Below is a small trained network, with its code and all its weights. Each question gives an input and a target symbol and asks what happens when units are switched off, that is, made to give their printed mean instead of their output.

import numpy as np


def w(rows, s, z=0):
    codes = np.array(rows[::2]) - 128.0
    scale = np.full(codes.shape[1], s)
    scale[-1] = z or s
    return codes * scale


def norm(h):
    return h / np.sqrt((h * h).mean(-1, keepdims=True) + 1e-5)


def f(y):
    return np.maximum(y, 0)


def softmax(a):
    e = np.exp(a - a.max(-1, keepdims=True))
    return e / e.sum(-1, keepdims=True)


def log_softmax(a):
    a = a - a.max(-1, keepdims=True)
    return a - np.log(np.exp(a).sum(-1, keepdims=True))


def net(x, mask):
    ids = ['ΓΘΛΠαεηξτφψ'.index(c) for c in x.split()]
    T = len(ids)
    res = E[ids] + P[:T]
    u = 0
    for l in range(2):
        r = norm(res)
        for j in range(2):
            rows = slice(4 * j, 4 * j + 4)
            q, k, v = (r @ M[l][rows].T for M in (Q, K, V))
            z = softmax(np.where(np.tri(T) > 0, q @ k.T / 4**0.5, -1e9)) @ v
            o = O[l][rows]
            res = res + np.where(mask[u + j], z, o[:, -1]) @ o[:, :-1]
        u += 2
        y = f(norm(res) @ A[l][:, :-1].T + A[l][:, -1])
        res = res + np.where(mask[u : u + 4], y, B[l][:, -1]) @ B[l][:, :-1]
        u += 4
    return log_softmax(norm(res)[-1] @ U[:, :-1].T + U[:, -1])


Q, K, V, O, A, B = {}, {}, {}, {}, {}, {}
E = w([
[152,32,174,149,107,193,68,222,142,25],'Γ',
[147,178,77,84,129,145,106,174,162,117],'Θ',
[20,105,136,140,127,109,159,165,134,146],'Λ',
[144,177,96,77,90,117,79,141,163,105],'Π',
[100,95,205,92,120,138,174,99,209,133],'α',
[140,119,171,69,178,116,148,125,123,156],'ε',
[147,4,117,116,140,109,174,114,140,104],'η',
[38,124,100,94,14,111,112,108,13,134],'ξ',
[145,194,71,70,155,126,98,183,142,99],'τ',
[168,169,98,68,106,169,117,136,128,128],'φ',
[93,183,146,138,146,112,146,112,128,119],'ψ',
],0.021)
P = w([
[46,81,118,160,233,253,47,62,83,199],'0',
[18,81,167,39,179,140,135,104,145,43],'1',
[93,102,156,57,167,117,157,111,172,56],'2',
[129,109,140,80,170,74,154,124,172,54],'3',
[158,130,151,96,179,49,159,149,173,60],'4',
[189,137,132,107,182,40,188,165,190,73],'5',
[211,140,119,114,182,16,219,205,243,105],'6',
],0.0061)
Q[0] = w([
[91,85,179,191,149,179,92,134,93,156],'L0H1',
[76,152,155,36,98,112,94,97,170,132],'L0H1',
[68,224,93,161,189,91,188,118,168,70],'L0H1',
[71,133,163,140,158,112,222,107,130,162],'L0H1',
[135,25,216,91,188,105,188,121,120,87],'L0H2',
[81,127,139,194,132,75,221,69,165,132],'L0H2',
[65,97,109,163,98,118,178,154,106,180],'L0H2',
[129,19,182,254,103,141,160,113,87,160],'L0H2',
],0.0081)
K[0] = w([
[113,119,190,163,149,197,122,139,109,39],'L0H1',
[93,182,134,71,91,67,102,137,141,180],'L0H1',
[120,205,125,197,151,97,196,176,179,139],'L0H1',
[97,137,181,95,199,152,193,82,153,197],'L0H1',
[165,41,158,94,160,104,198,170,138,108],'L0H2',
[110,141,128,144,166,103,255,140,134,46],'L0H2',
[117,92,142,121,124,104,157,93,87,92],'L0H2',
[136,93,92,92,38,62,204,143,151,75],'L0H2',
],0.0081)
V[0] = w([
[143,228,81,105,133,82,138,76,117,146],'L0H1',
[168,168,96,130,33,62,168,94,144,156],'L0H1',
[188,81,89,116,162,114,104,92,116,194],'L0H1',
[43,219,156,166,190,144,97,135,158,177],'L0H1',
[112,92,165,185,98,102,88,80,145,96],'L0H2',
[112,224,197,181,126,170,115,44,54,205],'L0H2',
[141,66,130,143,200,178,189,160,149,161],'L0H2',
[108,91,125,88,129,110,188,95,1,54],'L0H2',
],0.0072)
O[0] = w([
[166,93,134,114,151,192,154,93,17,174,181],'L0H1',
[83,119,98,115,246,161,210,173,127,85,65],'L0H1',
[142,197,102,151,132,102,135,35,165,117,31],'L0H1',
[164,34,171,53,81,172,141,20,48,141,175],'L0H1',
[119,76,106,30,95,36,57,98,167,184,94],'L0H2',
[139,145,54,131,129,84,192,128,201,17,101],'L0H2',
[21,48,101,157,137,203,182,87,18,20,132],'L0H2',
[253,47,201,91,97,189,161,65,153,83,254],'L0H2',
],0.0064,0.0043)
A[0] = w([
[242,55,127,80,114,72,183,94,227,118,97],'L0N1',
[148,173,2,106,137,111,149,103,189,153,6],'L0N2',
[221,142,148,125,81,183,63,192,127,118,147],'L0N3',
[102,196,85,122,173,106,151,211,136,161,65],'L0N4',
],0.0075,0.0023)
B[0] = w([
[109,206,152,169,175,111,83,193,82,102,253],'L0N1',
[138,39,128,97,101,69,128,31,163,91,176],'L0N2',
[56,119,68,148,188,15,119,185,254,108,214],'L0N3',
[79,137,153,91,112,188,71,87,98,175,187],'L0N4',
],0.0095,0.0059)
Q[1] = w([
[116,154,149,102,94,89,169,71,93,160],'L1H1',
[105,117,136,190,123,129,122,124,103,157],'L1H1',
[222,129,133,180,152,135,155,94,154,119],'L1H1',
[96,131,110,70,169,140,84,118,131,139],'L1H1',
[173,154,174,124,111,120,166,126,84,91],'L1H2',
[103,7,214,156,215,120,143,126,50,187],'L1H2',
[138,160,150,135,227,173,147,118,153,130],'L1H2',
[89,202,21,138,189,227,76,123,210,185],'L1H2',
],0.013)
K[1] = w([
[89,176,158,62,110,107,188,115,109,155],'L1H1',
[77,92,181,133,111,108,106,141,104,137],'L1H1',
[198,141,181,93,168,182,151,118,163,119],'L1H1',
[150,127,62,161,123,143,83,77,107,98],'L1H1',
[155,176,115,78,147,108,212,161,60,170],'L1H2',
[107,38,193,179,209,123,168,171,97,206],'L1H2',
[107,113,54,140,160,226,132,104,129,160],'L1H2',
[80,123,102,129,115,254,30,50,215,78],'L1H2',
],0.0098)
V[1] = w([
[118,149,99,142,68,115,163,160,166,122],'L1H1',
[73,206,117,143,110,83,144,165,148,121],'L1H1',
[71,123,128,130,85,108,105,226,123,109],'L1H1',
[72,163,56,86,82,88,100,129,110,131],'L1H1',
[156,126,134,159,98,203,118,64,83,167],'L1H2',
[128,197,121,174,67,102,103,255,137,75],'L1H2',
[193,205,91,151,146,125,87,175,150,182],'L1H2',
[99,180,129,55,88,120,147,159,110,162],'L1H2',
],0.0095)
O[1] = w([
[111,59,149,65,130,171,124,206,123,96,113],'L1H1',
[90,36,157,109,84,153,117,135,106,94,122],'L1H1',
[162,97,173,106,105,190,99,72,131,120,181],'L1H1',
[125,63,187,165,61,155,194,131,120,180,208],'L1H1',
[37,56,121,97,129,186,82,174,147,90,118],'L1H2',
[131,209,37,151,254,125,148,98,134,125,94],'L1H2',
[58,167,107,120,140,45,111,120,90,77,11],'L1H2',
[140,121,139,191,195,123,72,116,177,107,166],'L1H2',
],0.009,0.011)
A[1] = w([
[219,186,125,136,157,34,172,167,181,111,112],'L1N1',
[240,163,155,144,106,73,137,150,132,191,66],'L1N2',
[254,125,174,140,148,107,149,124,146,127,80],'L1N3',
[142,255,143,234,172,52,88,139,60,162,1],'L1N4',
],0.0094,0.0073)
B[1] = w([
[124,116,185,103,86,162,78,123,66,122,228],'L1N1',
[120,182,75,165,178,126,182,113,158,111,190],'L1N2',
[55,128,122,174,131,105,150,121,200,145,253],'L1N3',
[194,137,112,211,77,109,103,215,8,141,158],'L1N4',
],0.015,0.0066)
U = w([
[184,133,92,87,207,120,103,74,101,160,253],'Γ',
[97,158,154,199,170,100,187,120,199,160,124],'Θ',
[116,140,140,91,106,1,81,109,128,199,137],'Λ',
[179,149,81,150,148,217,150,159,123,57,93],'Π',
[144,164,161,107,112,72,132,50,94,51,168],'α',
[182,200,129,214,89,113,112,190,65,146,178],'ε',
[80,105,83,102,87,67,186,211,111,88,117],'η',
[162,235,115,99,78,162,120,205,170,198,77],'ξ',
[155,132,151,158,145,110,41,208,192,70,96],'τ',
[24,164,135,147,148,197,68,120,92,138,15],'φ',
[186,77,202,134,86,180,124,82,104,181,130],'ψ',
],0.0065,0.0028)

Each question gives the input, a string of symbols that net reads in full, and the target symbol t.
The units are the heads (4 rows each of Q, K, V and O) and the neurons (one row each of A and B). Each row of codes is followed by its name. A weight is (code - 128) times the scale printed after its matrix; where a second scale follows, it is the last column's (O, A, B and U).
mask holds one flag per unit, layer by layer, with each layer's heads first. A switched-off unit (its flag False) gives its mean, the last column of its rows in O or B, instead of its output. The means were averaged over made-up inputs and are rounded, as every weight is.
A unit's drop is (log p(t) with every unit on - log p(t) with that unit switched off) / (log p(t) with every unit on - log p(t) with every unit switched off).
The circuit of an input: a set's keep is (log p(t) with only the set's units on - log p(t) with every unit switched off) / (log p(t) with every unit on - log p(t) with every unit switched off). Starting from all 12 units, units are removed one at a time, each time the one whose removal leaves the highest keep (on an exact tie, the one counted first), for as long as the keep stays at least 0.8.
circuit, biggest first: the units of the circuit, biggest drop first
unit that matters most: the unit with the biggest drop
top k neurons: the k neurons with the biggest drops, biggest first
k most important neurons of layer l: the k neurons of layer l with the biggest drops, biggest first
heads that matter: for each layer, one digit per head in row order, 1 if its drop is at least 0.15 and else 0, layers parted by /
input ψ η τ τ, target α: unit that matters most	L0N2
input φ ψ ξ Θ Γ ε τ, target η: top 2 neurons	(L0N1 L0N2)
input Γ ξ Γ ξ φ ξ φ, target Γ: circuit, biggest first	(L0H1 L1H2 L1H1 L0H2)
input ε Θ ε, target Θ: circuit, biggest first	(L1H1 L0H1 L1N3)
input ε ε ε, target ε: circuit, biggest first	(L1H1 L1N4)
input Λ ε ψ ξ φ, target Θ: circuit, biggest first	(L1H2 L0H2 L1N3)
input η ξ τ, target ξ: heads that matter	11 / 11
input Λ ξ ε ξ ε ε Π, target Θ: 2 most important neurons of layer 1	(L1N3 L1N2)
input ψ η α η, target Θ: 2 most important neurons of layer 0	(L0N1 L0N3)
input ξ ψ ξ ψ Θ ξ ψ, target ε: circuit, biggest first	(L0H2 L1N4 L1H2)
input ξ Λ ξ ξ Γ Π ξ, target ε: circuit, biggest first	(L1H2 L1N4 L0N1)
input η φ ψ Λ, target ψ: heads that matter	00 / 00
input Λ ξ Γ ψ Γ τ, target Θ: heads that matter	01 / 01
input η τ φ, target ξ: most important neuron of layer 0	(L0N3)
input ε η τ, target Π: heads that matter	01 / 00
input ε Θ Π, target Π: heads that matter	01 / 00
input η Θ η ξ Π, target ξ: circuit, biggest first	(L0H2 L0H1 L1H2 L1H1)
input α ε Θ ξ τ, target ψ: heads that matter	01 / 00
input φ Λ ξ ξ Π, target η: heads that matter	11 / 11
input τ Π ξ ε Θ, target ε: heads that matter	01 / 01
input ψ ξ Π, target α: top neuron	(L0N2)
input Θ ε Π Θ Π, target φ: heads that matter	01 / 01
input ε ξ Θ φ ε τ ε, target ε: heads that matter	10 / 10
input ε Θ Θ, target Π: heads that matter	01 / 00
input ξ τ τ ψ Λ, target ψ: heads that matter	10 / 00
input Θ φ Θ ξ τ η ψ, target ψ: heads that matter	10 / 01
